Below are the code and all the weights of a small trained network. Each question names an input and a class and asks about switching units off, where a switched-off unit gives its printed mean instead of its output.

import numpy as np


def w(rows, s, z=0):
    codes = np.array(rows[::2]) - 128.0
    scale = np.full(codes.shape[1], s)
    scale[-1] = z or s
    return codes * scale


def f(y):
    return np.maximum(y, 0)


def log_softmax(a):
    a = a - a.max(-1, keepdims=True)
    return a - np.log(np.exp(a).sum(-1, keepdims=True))


def net(x, mask):
    res = np.array(x, float).reshape(1, 4) / 4 @ E
    y = f(res @ A[0][:, :-1].T + A[0][:, -1])
    res = res + np.where(mask, y, B[0][:, -1]) @ B[0][:, :-1]
    return log_softmax(res[-1] @ U[:, :-1].T + U[:, -1])


A, B = {}, {}
E = w([
[222,209,29,123,3,176,166,51],'x0',
[19,189,77,114,242,176,191,29],'x1',
[41,66,99,235,40,33,239,111],'x2',
[121,16,208,34,77,215,194,61],'x3',
],0.0056)
A[0] = w([
[62,69,92,235,45,35,236,109,8],'n0',
[77,69,198,118,205,107,96,186,42],'n1',
[70,62,209,118,209,102,93,189,31],'n2',
[111,3,224,37,69,220,204,58,47],'n3',
[181,165,136,71,168,178,65,139,41],'n4',
[196,81,167,132,59,94,76,198,71],'n5',
[186,168,136,65,171,187,57,135,24],'n6',
[190,171,139,61,175,188,53,139,9],'n7',
[207,192,63,104,45,181,155,76,18],'n8',
[125,202,82,199,155,61,79,171,54],'n9',
[212,193,57,107,38,185,159,73,4],'n10',
[195,82,167,133,58,95,76,196,76],'n11',
[203,77,172,132,51,92,72,205,57],'n12',
[123,216,69,217,160,49,71,179,18],'n13',
[82,83,103,209,68,57,208,115,56],'n14',
[72,63,209,117,212,105,91,192,19],'n15',
[117,33,194,63,87,195,187,74,80],'n16',
[195,83,167,132,57,95,76,196,66],'n17',
[24,188,82,98,241,176,176,38,51],'n18',
],0.0058,0.0026)
B[0] = w([
[53,254,230,8,103,201,58,187,254],'n0',
[89,122,74,182,37,42,63,64,192],'n1',
[95,122,79,174,48,49,73,76,198],'n2',
[229,195,47,74,214,15,133,200,238],'n3',
[72,200,189,60,106,172,92,156,180],'n4',
[110,224,138,188,189,169,198,75,182],'n5',
[65,208,197,53,103,174,84,162,184],'n6',
[67,209,196,54,104,175,88,162,187],'n7',
[79,102,81,184,37,39,57,70,208],'n8',
[200,130,85,73,186,71,140,182,196],'n9',
[76,105,78,187,36,35,56,68,212],'n10',
[112,213,138,185,187,167,193,79,183],'n11',
[109,233,137,192,195,171,202,69,186],'n12',
[224,139,66,54,204,49,139,207,207],'n13',
[71,215,207,26,110,191,73,176,225],'n14',
[85,125,72,181,33,37,58,64,197],'n15',
[200,168,72,88,191,44,135,177,211],'n16',
[111,209,138,186,189,168,195,76,181],'n17',
[120,223,144,225,205,190,224,59,228],'n18',
],0.0061,0.0068)
U = w([
[70,151,236,38,97,183,84,184,113],'0',
[101,106,67,189,40,69,74,73,113],'1',
[242,128,66,83,188,81,156,217,117],'2',
[109,155,153,212,180,190,248,68,111],'3',
[143,69,143,148,119,181,150,145,253],'4',
[157,7,139,137,110,201,142,156,91],'5',
[159,31,142,138,106,192,147,157,89],'6',
[158,56,145,137,109,182,143,158,87],'7',
],0.011,0.016)

Each question gives the input, the list of numbers given to net, and the class t.
The units are the neurons (one row each of A and B). Each row of codes is followed by its name. A weight is (code - 128) times the scale printed after its matrix; where a second scale follows, it is the last column's (A, B and U).
mask holds one flag per neuron, in row order. A switched-off neuron (its flag False) gives its mean, the last column of its row in B, instead of its output. The means were averaged over made-up inputs and are rounded, as every weight is.
A unit's drop is (log p(t) with every unit on - log p(t) with that unit switched off) / (log p(t) with every unit on - log p(t) with every unit switched off).
The circuit of an input: a set's keep is (log p(t) with only the set's units on - log p(t) with every unit switched off) / (log p(t) with every unit on - log p(t) with every unit switched off). Starting from the 12 units with the biggest drops (on a tie, the unit counted first), units are removed one at a time, each time the one whose removal leaves the highest keep (on an exact tie, the one counted first), for as long as the keep stays at least 0.8.
units of the circuit, in order: the units of the circuit, biggest drop first
k most important neurons: the k neurons with the biggest drops, biggest first
drop when u is switched off: that unit's drop, to one decimal
input [-8,5,-6,8], class 1: units of the circuit, in order -> n15; n1
input [-4,4,5,-7], class 2: 2 most important neurons -> n13; n9
input [5,0,5,-4], class 0: units of the circuit, in order -> n0; n14
input [-8,6,-7,2], class 1: 3 most important neurons -> n15; n1; n2
input [2,7,-1,-7], class 2: units of the circuit, in order -> n13
input [1,6,-5,-4], class 3: 3 most important neurons -> n18; n0; n14
input [8,2,-8,-5], class 0: 3 most important neurons -> n7; n6; n4
input [-2,6,7,-8], class 2: 2 most important neurons -> n13; n9
input [7,-1,5,8], class 2: 2 most important neurons -> n3; n16
input [1,3,1,4], class 2: units of the circuit, in order -> n3; n16
input [-3,6,7,-7], class 0: 4 most important neurons -> n0; n14; n3; n16
input [8,-1,-3,8], class 1: 2 most important neurons -> n10; n8
input [-3,-7,8,4], class 0: 3 most important neurons -> n0; n14; n18
input [-7,0,-4,8], class 2: 2 most important neurons -> n3; n16
input [3,6,7,-8], class 2: units of the circuit, in order -> n13
input [0,-1,8,8], class 0: 4 most important neurons -> n0; n14; n13; n9
input [5,-7,7,-7], class 0: 3 most important neurons -> n0; n14; n3
input [-8,-8,0,-4], class 1: drop when n15 is switched off -> 1.0
input [-5,-2,1,3], class 1: drop when n5 is switched off -> 0.0
input [-4,-7,-6,-2], class 3: most important neuron -> n12
input [0,-3,5,-2], class 0: drop when n14 is switched off -> 0.1
